Each row of numbers belongs to one of the elements below and depends on some of the facts about them. Some rows are named. Which element is each other row?

How the elements are related:
Φ: points at; π: belongs to class; μ: is of sort
bitrol Φ flereskik; botar Φ fupluflas; bralo Φ nedra; brastu Φ feskas; breko Φ bitrol; brevel Φ plubrer; brifla Φ famoplu; brilam Φ kozek; bripu Φ grotan
brobo Φ gruvos; budu Φ breko; dabram Φ zolem; dadrok Φ brastu; datem Φ nivibri; dazo Φ debis; debis Φ vepliklir; domim Φ zutro; drasku Φ korar
drastim Φ dropebo; dravem Φ brifla; drezoto Φ fibrer; dropebo Φ sturus; drorustir Φ puvin; drulos Φ stostatrol; drunu Φ skadasto; drusal Φ klerir; druskegrul Φ skiplon
fafluk Φ tretrufek; famoplu Φ trakibrur; fatir Φ tivur; feskas Φ kebun; fezim Φ trabres; fibrer Φ klelel; figren Φ budu; flereskik Φ floplan; floplan Φ drunu
fludrun Φ brilam; fluflar Φ toskedal; flustetel Φ skugodrak; fuli Φ komoben; fupluflas Φ trubes; gemes Φ treske; gerer Φ domim; getir Φ rotol; gikesun Φ gredoser
goflas Φ sitros; gratidim Φ redes; gredoser Φ gerer; grera Φ fezim; gribru Φ sala; griplek Φ flustetel; grobo Φ druskegrul; grovutok Φ pefli; grulinen Φ fatir
gruvos Φ triplum; gusa Φ dabram; kebun Φ zirik; kenoplek Φ griplek; kidri Φ restin; kisur Φ rotur; klagon Φ zogrim; klazal Φ pusti; klelel Φ kubri
klerir Φ pluflak; kliri Φ seskar; klustomil Φ pluskos; komoben Φ paskas; korar Φ stigradri; kozek Φ sokudes; kubri Φ muskar; lalak Φ flugra; ligil Φ getir
likim Φ grovutok; lodrostu Φ likim; luvem Φ dazo; luvor Φ plesta; mabam Φ botar; matile Φ rutral; milol Φ saben; misti Φ saste; muskar Φ ploflo
nabu Φ zedru; nedra Φ grera; nenu Φ brobo; nesamu Φ stegrok; nidran Φ vaser; nivibri Φ gratidim; nulik Φ drasku; palu Φ ruflu; paskas Φ nulik
pedus Φ drastim; peflam Φ skabedu; pefli Φ nesamu; pesan Φ gikesun; plesta Φ drezoto; plestek Φ gusa; ploflo Φ fluflar; plubrer Φ klustomil; pluflak Φ torem
pluskos Φ stusupul; pusti Φ pedus; pustuk Φ goflas; puvin Φ nenu; rebrira Φ sefluk; redes Φ skesas; restin Φ zetarik; robas Φ kliri; rotol Φ lalak
rotur Φ mabam; ruflu Φ figren; ruste Φ skefun; saben Φ kidri; sala Φ droplak; saste Φ vetrukes; sefluk Φ nabu; seskar Φ palu; sifluzin Φ fuli
sitros Φ sifluzin; skabedu Φ staklam; skadasto Φ lodrostu; skefun Φ tudrem; skesas Φ drorustir; skiplon Φ redror; skugodrak Φ skuvam; skuvam Φ vaklon; sokudes Φ milol
staklam Φ ruste; stegrok Φ trebrir; stisiples Φ kenoplek; stostatrol Φ nofen; sturus Φ pesan; stusupul Φ gemes; sukloda Φ trere; tivur Φ kisur; torem Φ rebrira
toskedal Φ dadrok; trabres Φ nidran; trebrir Φ bripu; trere Φ fafluk; treske Φ klazal; tretrufek Φ datem; tritak Φ matile; tropetron Φ stisiples; troplak Φ plestek
trubes Φ tropetron; tudrem Φ gribru; vaklon Φ luvem; vaser Φ brevel; vepliklir Φ lukla; zedru Φ peflam; zetarik Φ pustuk; zirik Φ tritak; zogrim Φ troplak
zolem Φ grulinen; zutro Φ klagon; bavi π 152; bitrol π 152; botar π 152; bralo π 121; brastu π 152; breko π 121; brevel π 121
brifla π 121; brilam π 121; bripu π 152; brobo π 121; budu π 121; dabram π 152; dadrok π 152; datem π 152; dazo π 121
debis π 121; domim π 121; drasku π 152; drastim π 121; dravem π 121; drezoto π 121; dropebo π 152; droplak π 121; drorustir π 121
drulos π 152; drunu π 121; drusal π 121; druskegrul π 121; fafluk π 152; famoplu π 121; fatir π 152; feskas π 121; fezim π 152
fibrer π 121; figren π 152; flereskik π 152; fletim π 152; floplan π 121; fludrun π 152; fluflar π 152; flugra π 152; flustetel π 152
fuli π 121; fupluflas π 121; gemes π 121; gerer π 152; getir π 152; gikesun π 121; goflas π 121; gratidim π 121; gredoser π 121
grera π 121; gribru π 152; griplek π 121; grobo π 121; grotan π 152; grovutok π 152; grulinen π 121; gruvos π 152; gusa π 121
kebun π 121; kenoplek π 121; kidri π 121; kisur π 152; klagon π 152; klazal π 121; klelel π 121; klelik π 152; klerir π 121
kliri π 152; klustomil π 152; komoben π 121; korar π 121; kozek π 121; kubri π 152; lalak π 152; ligil π 121; likim π 152
lodrostu π 121; lukla π 121; luvem π 121; luvor π 152; mabam π 152; matile π 121; milol π 121; misti π 121; muskar π 121
nabu π 121; nedra π 121; nenu π 152; nesamu π 152; nidran π 121; nivibri π 121; nofen π 121; nulik π 121; palu π 121
paskas π 121; pedus π 121; peflam π 121; pefli π 152; pesan π 121; pilok π 121; plaplel π 121; plesta π 152; plestek π 152
ploflo π 152; plubrer π 121; pluflak π 121; pluskos π 121; pusti π 152; pustuk π 121; puvin π 152; rebrira π 121; redes π 152
redror π 152; restin π 121; robas π 121; rotol π 152; rotur π 121; ruflu π 121; ruste π 152; rutral π 121; saben π 121
sala π 121; saste π 121; sefluk π 121; seskar π 121; sifluzin π 121; sitros π 121; skabedu π 121; skadasto π 121; skefun π 121
skesas π 121; skiplon π 121; skugodrak π 121; skuvam π 121; sokudes π 121; somak π 121; staklam π 152; stegrok π 121; stegum π 121
stigradri π 152; stisiples π 121; stostatrol π 121; sturus π 121; stusupul π 121; sukloda π 121; tivur π 121; torem π 121; toskedal π 152
trabres π 121; trakibrur π 121; trebrir π 152; trere π 121; treske π 152; tretrufek π 152; triplum π 152; tritak π 121; tropetron π 152
troplak π 121; trubes π 121; truklur π 152; trulal π 152; tudrem π 121; vaklon π 152; vaser π 121; vepliklir π 121; vetrukes π 121
zedru π 152; zetarik π 152; zirik π 121; zogrim π 121; zolem π 121; zutro π 152; bavi μ b; bitrol μ c; botar μ a
bralo μ a; brastu μ a; breko μ c; brevel μ c; brifla μ a; brilam μ b; bripu μ b; brobo μ a; budu μ a
dabram μ a; dadrok μ a; datem μ a; dazo μ b; debis μ a; domim μ c; drasku μ b; drastim μ a; dravem μ a
drezoto μ b; dropebo μ c; droplak μ b; drorustir μ b; drulos μ a; drunu μ b; drusal μ c; druskegrul μ b; fafluk μ a
famoplu μ b; fatir μ b; feskas μ b; fezim μ a; fibrer μ b; figren μ a; flereskik μ a; fletim μ a; floplan μ b
fludrun μ b; fluflar μ c; flugra μ b; flustetel μ a; fuli μ b; fupluflas μ c; gemes μ b; gerer μ a; getir μ a
gikesun μ a; goflas μ c; gratidim μ a; gredoser μ b; grera μ b; gribru μ c; griplek μ a; grobo μ c; grotan μ a
grovutok μ c; grulinen μ c; gruvos μ c; gusa μ c; kebun μ b; kenoplek μ b; kidri μ a; kisur μ c; klagon μ a
klazal μ a; klelel μ a; klelik μ a; klerir μ b; kliri μ a; klustomil μ b; komoben μ c; korar μ b; kozek μ c
kubri μ a; lalak μ a; ligil μ c; likim μ c; lodrostu μ b; lukla μ a; luvem μ a; luvor μ a; mabam μ c
matile μ a; milol μ b; misti μ b; muskar μ b; nabu μ a; nedra μ b; nenu μ c; nesamu μ b; nidran μ b
nivibri μ c; nofen μ b; nulik μ a; palu μ b; paskas μ b; pedus μ b; peflam μ a; pefli μ c; pesan μ b
pilok μ c; plaplel μ a; plesta μ a; plestek μ a; ploflo μ a; plubrer μ b; pluflak μ a; pluskos μ a; pusti μ a
pustuk μ c; puvin μ b; rebrira μ b; redes μ b; redror μ c; restin μ c; robas μ c; rotol μ a; rotur μ a
ruflu μ a; ruste μ a; rutral μ c; saben μ c; sala μ c; saste μ a; sefluk μ a; seskar μ b; sifluzin μ a
sitros μ a; skabedu μ b; skadasto μ b; skefun μ a; skesas μ b; skiplon μ b; skugodrak μ a; skuvam μ b; sokudes μ b
somak μ a; staklam μ c; stegrok μ a; stegum μ c; stigradri μ c; stisiples μ b; stostatrol μ b; sturus μ c; stusupul μ c
sukloda μ a; tivur μ a; torem μ b; toskedal μ a; trabres μ a; trakibrur μ a; trebrir μ b; trere μ b; treske μ a
tretrufek μ c; triplum μ a; tritak μ a; tropetron μ a; troplak μ b; trubes μ c; truklur μ c; trulal μ b; tudrem μ a
vaklon μ a; vaser μ b; vepliklir μ b; vetrukes μ a; zedru μ b; zetarik μ a; zirik μ a; zogrim μ b; zolem μ a
zutro μ a

Some rows with their names:
pefli: [  0  11 -43  -5 -52 -18  76   0  -8 -12   9 -17 -18  13   1 -18  14  55
 -16  16  -5  10  19 -19 -13   8  45 -10]
komoben: [-20 -21 -17   4 -12   1 -46   3   2   3  -9   1 -11   7  14   1  -7   6
  12  -9  12  -1   8  15   7  17 -18   3]
drorustir: [-49  12 -15  -9  29 -37   0 -25   4 -39  12  -4  22   8   5  13  46  17
  11   7   1 -21  -7  -7  -6  14  -7 -32]
feskas: [  7  -1   3 -15 -20  -7  14 -30   1  19   1  24  -5   6 -11   3  -4 -34
   9  -7   2 -14 -19   5 -18  -4 -13  -8]
kebun: [  7  -2   1 -13 -17  -7  12 -27   1  17   1  23  -5   6 -10   3  -1 -31
  10  -7   2 -11 -17   5 -15  -3 -12  -6]
vaklon: [-17  -6   1  14  13  20  34 -21   5 -21   8  18 -13   3   0 -19 -43  34
   3 -18  -4   5  38  32  14 -26  -1  20]
gredoser: [ 32 -11  34  17  11   3   0  19  -3 -22  10 -14  -8  12 -11  11  15  -4
  25 -32   2  -5   3  -9 -44   6 -11   9]
fatir: [ 22   3  -7   1  -2  24   9  42  -9   6 -12  24  19  33   0  15  -6  -4
 -18  24  12  -6 -22   4  19 -48  17   4]
fibrer: [  4  -2  -2 -12 -14  -8   9 -22   0  13   2  16  -5   6 -11   4   3 -23
  10  -6   0 -10 -13   5 -13  -1  -9  -5]
zutro: [ 13  11  36  14  -1  15  -1  32   0 -33   3  -1 -16  16   7  -2  -8   7
   0 -22   4  -7  18   8 -72 -30   7  21]
plubrer: [ -9  12 -10 -47   1 -24 -29  25  13  21  -6   2   9  -5 -15  19  14 -12
 -12  21 -23  21  25  10 -33  14  -4 -10]
gruvos: [-17   6   7   2   9   1  13  -2   2 -21   2   4   8   0  15 -12 -11  16
 -16   6   5  -5   4  -8  -3   0  -2  -9]
dadrok: [  6  -2  11 -10 -24  12  45 -26   4   9   0  41 -14   9   3 -15 -36 -22
 -15  -3  10 -12 -13   4 -32 -14 -19  -3]
dravem: [ 0 -2 -5 -1  1 -5 -7 -3  0  4  2 -3 -1  0 -6  8 12 -7 10 -1 -2 -1 -3  3
  2  2 -1 -1]
tropetron: [ 15 -27 -13  18  16  34  56   0  -5  -1   2  29  13  21  -6  -4 -40  25
  -4   5   8   1  -4   9  70 -31  -4   7]
plesta: [ -1  -2   3  -2  -5  13  26  -3   3  -6   2  18 -10   5   7  -9 -22   2
 -14   3   6  -2   1   4 -17  -9  -6   3]
klerir: [  0  -5  -9  -6   6  -1  -6  -2  -2   4   4 -11 -10  -7 -11   6  20  -6
   6   3  -2  -6  -8  10   1   1  -7   8]
rotur: [ 32 -15 -23   1   6  14  10  23 -14  25  -9  18  32  30 -19  27  12 -10
   7  20   9  -7 -38  -1  69 -29   9  -6]

Which element is each row?
No name comes twice in this set of rows, the named rows included.
[ -7  -7 -10  -1  -3  -5 -17  -2   0   3  -1  -2  -4   3  -1   6   8  -2
  11  -3   2  -1   1   9   2   7  -5   1]	brilam
[-13 -15 -12   3  -7   0 -35   2   1   3  -6   0  -8   6   8   4  -2   2
  12  -6   9  -1   4  12   4  14 -13   2]	nulik
[-19 -18 -16   1 -11  -2 -39   2   0   3  -8  -1 -10   6  11   2  -2   8
  12  -8  10  -2   9  16   5  15 -15   2]	milol
[-22  20 -13 -41  -4 -26 -38  13  10  16  -7   3   4  -5 -10  15  19 -10
  -6  16 -22  15  27  21 -31   2   6  -4]	trabres
[-15  17 -12 -50   0 -28 -35  23  13  22  -8   3   9  -6 -14  19  18 -12
 -12  20 -24  20  28  15 -35  11   0  -7]	brevel
[ -2   2 -21  -5 -33  -8  52   4  -5 -11   5  -8 -11   9   3 -16   1  39
 -17  10  -2   3  14  -9 -11   2  25  -5]	trebrir
[ -1   3  10   3  -2  12  11   5   1  -6  -2   5  -1  -1  11 -13 -23   9
 -17   3   4   2   5  -5  -5  -6   1   1]	lalak
[  1  -6  -9  -9  10   2  -5  -3  -3   6   6 -17 -15 -13 -14   4  25 -11
   3   5  -3 -10 -12  13   1   2  -9  15]	pluflak
[-12  -2  -4   6   8  -3   1 -24   2  -5   7   3  -6  -1 -12  -1  -6  11
  22 -19  -8   1  24  27  12 -10   4  11]	dazo
[  6  -2  -4 -42   7 -18 -13  27  10  20  -5   2  11  -3 -15  20  13 -11
 -10  17 -18  21  16  -2 -22  24 -15 -12]	pluskos
[ 43 -36  36  18  21  26  52  30   2 -24  10   1  -8  10   1  -3 -24  11
  -8 -14  10   8  -3 -34 -25  20 -38   0]	dropebo
[ -4  20  17  53  30  36   3 -16  18 -12   3  25 -26 -14  33   8 -21 -40
   1   9   4  56 -12 -16 -23 -16  14  13]	figren
[ -1  14   9  37  27  13 -23 -20  13   2   3  12 -15 -13  12  19   8 -47
  21   1  -2  39 -17  -8  -9  -4  11   7]	palu

The same elements again, as new rows of numbers:
Named rows:
fezim: [-35  36 -24 -64   9   5  28  30   5  -2 -32  36 -11]
stegum: [ 21 -32  37  42  -5  25 -14 -20 -25  22   1 -17   0]
stostatrol: [  7 -11  -1  28   1  -5 -15  -6  18  10  13   1  -6]
brobo: [ 23 -17   8  22 -21 -12 -21  -4  14  11  15   1   1]
kliri: [-21  15  -3 -43  12  -8  32  19 -31 -10  -5  -3  31]
tritak: [ 13 -29  -7  20  23 -17 -25  -2  22   3  32  14  15]
skadasto: [ -2 -12  14  55  25   4 -44 -18   9 -21  38   3 -56]
skugodrak: [  5  22 -46  41 -41 -15 -47  -4  56  35   7   1  -6]
nedra: [ -3  -2 -16  19   5  -9 -15   4  39  14  11  19 -19]
nenu: [  9   9  16 -56 -30   1  19  16 -40 -12 -21   0  23]
skefun: [ 13   1   4  37 -27  36   3  -9  54  -7 -30  24   9]
komoben: [  9   2   3  19  17 -29   6  14   2 -10  16 -27   5]
domim: [ -1   3   9 -13  -7   8   5 -28   5  30   0   6 -21]
pustuk: [ 11   6   7  15  21 -33  12  18  -4 -15  14 -35   7]
nesamu: [-10  31  14 -36   5  33  -7  -6 -32 -53 -25  10 -61]
stigradri: [  3  -3  46 -32  -3  42  32  -1 -83  -3 -37 -24  21]
breko: [-14 -29   5  53  38 -37 -13   4   6  15  66  -8  22]
nabu: [ 14   5   6  39 -34  48   5 -11  62 -10 -42  29  11]

Name these rows:
No name comes twice in this set of rows, the named rows included.
[ -7  35  10 -38 -36  62  49   9  11 -36 -80  29  32]	staklam
[-11  28   1 -45 -18  32  38  10  -8 -25 -50  13  22]	gribru
[-14 -29   2  51  37 -40 -10   6   7  19  67  -9  31]	budu
[-14  52 -36 -42 -37   4   0  16   3  12 -34   6  14]	vaklon
[ -9  11  -3 -56  11   0  22  16 -27 -19 -13   9  25]	plesta
[-15  51 -46 -32 -42  -3  -4  14   4  10 -30  -6  12]	flustetel
[-18  34 -50 -24 -35 -16  10  14 -10  -9 -16 -23   5]	tropetron
[-15  27  17 -28  15  30  -9  -6 -39 -55 -12   8 -60]	likim
[-21  32  14 -82  -5  19  40 -17 -47   5 -38  -6   0]	gerer
[ -9  36  10 -62  20 -18  54  35 -54 -39 -23 -34  25]	zetarik
[-13  29  18 -31  10  34 -10  -7 -36 -57 -18   9 -66]	grovutok

